Below is a small trained network, with its code and all its weights. Each question gives an input and a class and asks what happens when units are switched off, that is, made to give their printed mean instead of their output.

import numpy as np


def w(rows, s, z=0):
    codes = np.array(rows[::2]) - 128.0
    scale = np.full(codes.shape[1], s)
    scale[-1] = z or s
    return codes * scale


def f(y):
    return y / 2 * (1 + np.tanh(0.7978845608 * (y + 0.044715 * y**3)))


def log_softmax(a):
    a = a - a.max(-1, keepdims=True)
    return a - np.log(np.exp(a).sum(-1, keepdims=True))


def net(x, mask):
    res = np.array(x, float).reshape(1, 8) / 4 @ E
    y = f(res @ A[0][:, :-1].T + A[0][:, -1])
    res = res + np.where(mask, y, B[0][:, -1]) @ B[0][:, :-1]
    return log_softmax(res[-1] @ U[:, :-1].T + U[:, -1])


A, B = {}, {}
E = w([
[128,129,132,124,127],'x0',
[197,227,97,130,140],'x1',
[104,110,25,60,154],'x2',
[114,141,142,115,120],'x3',
[141,116,106,151,135],'x4',
[141,117,108,149,134],'x5',
[88,146,181,133,250],'x6',
[126,129,135,120,127],'x7',
],0.014)
A[0] = w([
[98,129,55,64,101,186],'neuron 1',
[108,142,45,158,159,148],'neuron 2',
[100,83,117,197,108,150],'neuron 3',
[199,180,171,77,44,197],'neuron 4',
[174,110,255,179,187,141],'neuron 5',
[167,105,185,189,7,199],'neuron 6',
[116,95,171,151,82,135],'neuron 7',
[55,22,151,146,107,254],'neuron 8',
[91,164,77,64,226,111],'neuron 9',
[153,76,80,67,103,95],'neuron 10',
[99,220,90,155,168,124],'neuron 11',
[183,179,194,212,181,213],'neuron 12',
[186,186,99,122,123,166],'neuron 13',
[49,49,174,174,186,181],'neuron 14',
[103,49,93,104,91,139],'neuron 15',
[99,136,106,116,208,149],'neuron 16',
],0.012,0.0083)
B[0] = w([
[205,163,77,54,147,209],'neuron 1',
[140,104,131,112,136,171],'neuron 2',
[106,137,172,97,83,169],'neuron 3',
[149,104,87,175,103,216],'neuron 4',
[36,184,113,135,109,228],'neuron 5',
[193,31,161,178,79,244],'neuron 6',
[130,101,166,146,99,176],'neuron 7',
[97,63,174,5,122,252],'neuron 8',
[215,86,201,153,142,203],'neuron 9',
[106,183,106,79,137,177],'neuron 10',
[159,136,182,128,118,174],'neuron 11',
[76,172,178,192,84,230],'neuron 12',
[162,147,105,181,106,189],'neuron 13',
[71,116,149,106,172,233],'neuron 14',
[155,166,157,29,96,192],'neuron 15',
[129,109,201,106,156,184],'neuron 16',
],0.011,0.017)
U = w([
[198,64,222,160,132,254],'0',
[127,160,90,67,82,135],'1',
[179,114,96,223,83,22],'2',
[195,200,13,160,146,159],'3',
[11,142,132,141,151,79],'4',
[132,87,167,118,254,10],'5',
[90,238,143,198,162,130],'6',
],0.012,0.005)

Each question gives the input, the list of numbers given to net, and the class t.
The units are the neurons (one row each of A and B). Each row of codes is followed by its name. A weight is (code - 128) times the scale printed after its matrix; where a second scale follows, it is the last column's (A, B and U).
mask holds one flag per neuron, in row order. A switched-off neuron (its flag False) gives its mean, the last column of its row in B, instead of its output. The means were averaged over made-up inputs and are rounded, as every weight is.
A unit's drop is (log p(t) with every unit on - log p(t) with that unit switched off) / (log p(t) with every unit on - log p(t) with every unit switched off).
The circuit of an input: a set's keep is (log p(t) with only the set's units on - log p(t) with every unit switched off) / (log p(t) with every unit on - log p(t) with every unit switched off). Starting from the 12 units with the biggest drops (on a tie, the unit counted first), units are removed one at a time, each time the one whose removal leaves the highest keep (on an exact tie, the one counted first), for as long as the keep stays at least 0.8.
circuit, biggest first: the units of the circuit, biggest drop first
most important unit: the unit with the biggest drop
top k neurons: the k neurons with the biggest drops, biggest first
drop of u: that unit's drop, to one decimal
input [6,-1,0,-3,-3,2,2,0], class 4: most important unit : neuron 6
input [3,-3,1,-4,7,-3,-1,-4], class 1: circuit, biggest first : (neuron 9; neuron 6)
input [8,-5,0,-1,-6,6,1,-7], class 4: circuit, biggest first : (neuron 9; neuron 6)
input [-8,-2,1,7,5,1,-8,8], class 1: top 3 neurons : (neuron 9; neuron 10; neuron 15)
input [-5,1,0,-6,-5,-2,7,3], class 6: top 4 neurons : (neuron 6; neuron 8; neuron 5; neuron 12)
input [1,2,-5,4,8,-8,-5,5], class 2: circuit, biggest first : (neuron 8; neuron 4)
input [-4,1,-1,7,-4,3,5,-6], class 6: circuit, biggest first : (neuron 8; neuron 6)
input [-4,2,7,-5,-5,3,8,-6], class 0: top 2 neurons : (neuron 9; neuron 11)
input [-6,-8,0,3,5,-5,7,-2], class 4: top 3 neurons : (neuron 5; neuron 6; neuron 1)
input [-4,2,7,-7,5,5,7,6], class 0: top 3 neurons : (neuron 9; neuron 11; neuron 5)
input [-6,1,-3,-1,-3,-5,-5,4], class 2: top 2 neurons : (neuron 8; neuron 4)
input [-7,-4,1,7,8,-7,0,-6], class 1: top 2 neurons : (neuron 9; neuron 6)
input [-4,1,-8,-4,-7,0,6,2], class 6: top 2 neurons : (neuron 8; neuron 12)
input [5,-7,1,2,0,-5,-7,8], class 1: circuit, biggest first : (neuron 15)
input [-2,-1,2,-4,-8,-8,0,-1], class 1: top 2 neurons : (neuron 6; neuron 14)
input [-7,4,-5,5,7,3,1,4], class 6: top 2 neurons : (neuron 12; neuron 5)
input [-6,5,-2,-3,1,1,8,-7], class 6: drop of neuron 9 : 0.0
input [7,-4,-2,1,4,-3,8,1], class 4: drop of neuron 5 : 0.1
input [-1,4,7,0,6,-5,6,-7], class 0: drop of neuron 9 : 1.6
input [4,7,-1,7,0,0,5,-5], class 6: drop of neuron 6 : 0.2
input [7,4,2,4,6,6,-8,-7], class 3: top neuron : (neuron 1)
